Below are the code and all the weights of a small trained network. Each question names an input and a target symbol and asks about switching units off, where a switched-off unit gives its printed mean instead of its output.

import numpy as np


def w(rows, s, z=0):
    codes = np.array(rows[::2]) - 128.0
    scale = np.full(codes.shape[1], s)
    scale[-1] = z or s
    return codes * scale


def norm(h):
    return h / np.sqrt((h * h).mean(-1, keepdims=True) + 1e-5)


def softmax(a):
    e = np.exp(a - a.max(-1, keepdims=True))
    return e / e.sum(-1, keepdims=True)


def log_softmax(a):
    a = a - a.max(-1, keepdims=True)
    return a - np.log(np.exp(a).sum(-1, keepdims=True))


def net(x, mask):
    ids = ['αβγδηθξπστφψ'.index(c) for c in x.split()]
    T = len(ids)
    res = E[ids] + P[:T]
    u = 0
    for l in range(3):
        r = norm(res)
        for j in range(2):
            rows = slice(3 * j, 3 * j + 3)
            q, k, v = (r @ M[l][rows].T for M in (Q, K, V))
            z = softmax(np.where(np.tri(T) > 0, q @ k.T / 3**0.5, -1e9)) @ v
            o = O[l][rows]
            res = res + np.where(mask[u + j], z, o[:, -1]) @ o[:, :-1]
        u += 2
    return log_softmax(norm(res)[-1] @ U[:, :-1].T + U[:, -1])


Q, K, V, O = {}, {}, {}, {}
E = w([
[91,205,224,118,185,140,134,133,95],'α',
[130,87,80,213,82,171,125,252,156],'β',
[117,115,119,119,222,90,193,179,74],'γ',
[158,150,224,116,144,193,101,164,183],'δ',
[113,171,173,110,80,159,77,157,72],'η',
[188,94,134,96,140,128,99,155,30],'θ',
[29,169,149,145,118,217,154,104,171],'ξ',
[162,95,175,149,82,105,111,107,139],'π',
[148,159,102,118,43,201,44,104,124],'σ',
[145,75,107,182,133,187,139,156,109],'τ',
[68,70,150,94,230,76,101,120,124],'φ',
[51,71,78,176,91,128,78,150,193],'ψ',
],0.018)
P = w([
[112,97,164,58,133,129,158,117,140],'0',
[247,182,142,210,71,198,118,77,23],'1',
[74,149,153,136,123,104,144,101,171],'2',
[190,85,171,149,78,131,237,165,126],'3',
[127,141,180,84,123,96,124,101,150],'4',
[212,123,156,163,122,195,133,77,105],'5',
[63,154,145,116,123,110,128,130,179],'6',
],0.011)
Q[0] = w([
[137,132,19,78,193,40,173,61,155],'L0H1',
[81,104,24,101,46,107,166,62,95],'L0H1',
[107,150,90,27,58,143,132,122,102],'L0H1',
[241,122,185,213,83,177,125,193,204],'L0H2',
[72,184,120,110,142,118,132,88,209],'L0H2',
[133,66,196,2,119,44,67,186,199],'L0H2',
],0.0071)
K[0] = w([
[152,172,58,137,152,114,92,105,70],'L0H1',
[181,87,89,214,145,87,146,134,140],'L0H1',
[197,99,82,140,148,78,51,170,2],'L0H1',
[129,73,167,113,43,223,120,103,227],'L0H2',
[145,213,177,184,139,55,167,168,185],'L0H2',
[150,127,192,120,156,3,39,137,158],'L0H2',
],0.0066)
V[0] = w([
[108,183,164,108,131,133,158,94,95],'L0H1',
[154,88,128,73,67,119,108,131,92],'L0H1',
[182,50,67,141,244,150,53,74,100],'L0H1',
[113,134,203,255,133,178,129,133,154],'L0H2',
[140,172,187,140,132,97,97,152,148],'L0H2',
[107,54,124,100,162,239,161,131,42],'L0H2',
],0.007)
O[0] = w([
[145,147,68,158,91,140,117,155,136,197],'L0H1',
[85,85,147,114,175,188,135,95,132,107],'L0H1',
[97,170,142,96,121,114,110,144,147,3],'L0H1',
[254,108,125,127,152,126,111,171,128,253],'L0H2',
[109,98,122,137,200,99,128,97,167,145],'L0H2',
[147,79,38,83,24,131,149,158,102,236],'L0H2',
],0.0089,0.006)
Q[1] = w([
[175,155,156,53,76,180,138,136,44],'L1H1',
[123,192,49,214,156,189,153,107,87],'L1H1',
[105,214,131,139,182,128,88,142,72],'L1H1',
[96,98,47,114,193,251,188,77,147],'L1H2',
[228,182,143,89,2,153,189,108,67],'L1H2',
[132,165,207,90,195,107,133,142,113],'L1H2',
],0.0066)
K[1] = w([
[101,93,153,36,116,118,12,110,179],'L1H1',
[196,20,179,133,160,56,229,199,254],'L1H1',
[81,206,207,136,168,87,57,161,93],'L1H1',
[70,164,101,97,44,160,188,108,158],'L1H2',
[119,133,135,89,42,182,110,52,34],'L1H2',
[129,151,198,160,188,98,116,91,136],'L1H2',
],0.0066)
V[1] = w([
[164,147,128,113,109,145,57,145,126],'L1H1',
[99,88,254,170,132,136,207,168,111],'L1H1',
[146,127,113,83,189,69,64,177,195],'L1H1',
[117,135,95,119,127,82,69,200,179],'L1H2',
[163,163,147,117,181,20,155,124,147],'L1H2',
[193,61,120,175,72,83,158,88,94],'L1H2',
],0.0086)
O[1] = w([
[81,178,100,140,147,225,115,124,142,144],'L1H1',
[134,150,90,85,203,2,137,88,93,155],'L1H1',
[89,54,92,98,76,106,180,171,138,31],'L1H1',
[107,46,82,109,127,148,84,195,192,77],'L1H2',
[128,121,48,85,167,236,135,82,63,1],'L1H2',
[64,69,86,235,180,115,89,190,53,181],'L1H2',
],0.0073,0.009)
Q[2] = w([
[196,136,124,197,109,115,115,197,125],'L2H1',
[237,26,140,157,94,73,84,181,41],'L2H1',
[146,157,113,126,93,116,41,93,193],'L2H1',
[33,106,151,180,169,92,132,1,215],'L2H2',
[15,178,156,98,108,47,101,133,170],'L2H2',
[95,98,171,103,51,86,155,73,127],'L2H2',
],0.0068)
K[2] = w([
[137,122,84,62,106,180,180,195,187],'L2H1',
[132,49,104,22,79,106,60,181,93],'L2H1',
[199,146,103,144,120,114,24,129,156],'L2H1',
[158,140,148,223,87,68,220,109,114],'L2H2',
[86,204,149,255,139,189,144,124,95],'L2H2',
[153,58,111,224,111,178,170,24,173],'L2H2',
],0.0072)
V[2] = w([
[154,179,121,127,197,216,179,80,119],'L2H1',
[204,184,122,153,120,117,15,194,68],'L2H1',
[137,137,147,254,181,157,167,133,147],'L2H1',
[86,167,153,176,143,184,29,133,56],'L2H2',
[173,142,77,92,153,138,57,192,99],'L2H2',
[110,77,109,155,133,56,87,56,118],'L2H2',
],0.0077)
O[2] = w([
[182,100,169,138,57,67,89,176,125,36],'L2H1',
[101,71,75,68,91,179,115,99,95,254],'L2H1',
[144,76,169,151,138,3,166,121,122,167],'L2H1',
[139,142,161,100,47,123,132,62,100,150],'L2H2',
[198,65,154,168,145,147,161,173,72,105],'L2H2',
[164,122,103,115,197,105,159,110,109,99],'L2H2',
],0.011,0.0051)
U = w([
[148,200,109,125,67,239,128,91,146,163],'α',
[205,184,135,49,171,23,209,72,47,77],'β',
[88,181,245,128,46,42,199,102,222,91],'γ',
[73,187,70,133,236,84,240,135,101,122],'δ',
[206,92,205,109,217,172,60,178,180,87],'η',
[135,81,86,208,155,124,117,255,128,41],'θ',
[69,75,157,54,179,103,139,50,148,166],'ξ',
[32,124,87,47,79,203,153,114,40,166],'π',
[183,72,72,164,97,128,129,199,86,13],'σ',
[143,74,176,192,224,127,183,54,76,62],'τ',
[181,52,149,154,16,88,173,82,39,223],'φ',
[64,132,54,135,170,111,45,172,228,252],'ψ',
],0.0071,0.0023)

Each question gives the input, a string of symbols that net reads in full, and the target symbol t.
The units are the heads (3 rows each of Q, K, V and O). Each row of codes is followed by its name. A weight is (code - 128) times the scale printed after its matrix; where a second scale follows, it is the last column's (O and U).
mask holds one flag per head, layer by layer. A switched-off head (its flag False) gives its mean, the last column of its rows in O, instead of its output. The means were averaged over made-up inputs and are rounded, as every weight is.
A unit's drop is (log p(t) with every unit on - log p(t) with that unit switched off) / (log p(t) with every unit on - log p(t) with every unit switched off).
The circuit of an input: a set's keep is (log p(t) with only the set's units on - log p(t) with every unit switched off) / (log p(t) with every unit on - log p(t) with every unit switched off). Starting from all 6 units, units are removed one at a time, each time the one whose removal leaves the highest keep (on an exact tie, the one counted first), for as long as the keep stays at least 0.8.
units of the circuit, in order: the units of the circuit, biggest drop first
most important unit: the unit with the biggest drop
which heads matter: for each layer, one digit per head in row order, 1 if its drop is at least 0.15 and else 0, layers parted by /
input θ θ α ψ, target α: which heads matter => 11 / 00 / 10
input θ σ ψ θ, target α: which heads matter => 11 / 00 / 10
input θ ξ ξ ξ β φ, target α: most important unit => L2H1
input β θ ξ π ξ δ, target τ: units of the circuit, in order => L2H1; L1H2
input ξ φ ξ ξ, target φ: units of the circuit, in order => L0H1; L0H2; L2H1
input δ ψ α α, target θ: units of the circuit, in order => L2H2; L1H1; L0H1
input α π α, target β: units of the circuit, in order => L1H1; L1H2
input δ δ θ ξ σ α, target θ: units of the circuit, in order => L1H1; L2H2; L1H2
input θ ξ η α, target α: units of the circuit, in order => L2H1; L0H2
input ξ θ σ ξ θ β, target φ: units of the circuit, in order => L2H2; L1H1
input ξ ξ δ γ θ γ, target φ: which heads matter => 00 / 11 / 01
input β δ ξ σ, target τ: which heads matter => 10 / 11 / 10
input δ ξ δ φ, target θ: which heads matter => 00 / 11 / 11
input ξ β ξ δ φ α, target φ: units of the circuit, in order => L1H1
input σ σ ξ σ ξ δ, target γ: units of the circuit, in order => L1H2; L0H2; L2H2
input ξ π α δ ξ α, target φ: units of the circuit, in order => L2H1; L0H1
input δ θ θ ψ ψ η, target θ: units of the circuit, in order => L1H2; L1H1; L2H2
input σ θ π β, target γ: units of the circuit, in order => L0H2; L1H2; L0H1; L2H2
input θ ψ ξ δ δ α π, target τ: units of the circuit, in order => L0H2; L1H2
input ξ ξ β ξ, target φ: units of the circuit, in order => L0H2; L2H1; L1H1
input δ ξ θ ξ, target θ: most important unit => L0H2
input β ξ ξ θ θ ξ, target τ: which heads matter => 11 / 11 / 11
input ξ γ θ θ σ α θ, target π: which heads matter => 01 / 00 / 00
input π ξ ξ θ, target β: which heads matter => 10 / 10 / 01
input ψ ξ β π, target τ: which heads matter => 00 / 00 / 00
input ξ β θ, target π: which heads matter => 01 / 00 / 10
input δ π θ δ β θ, target θ: which heads matter => 00 / 11 / 01
input δ δ θ θ, target θ: most important unit => L1H1
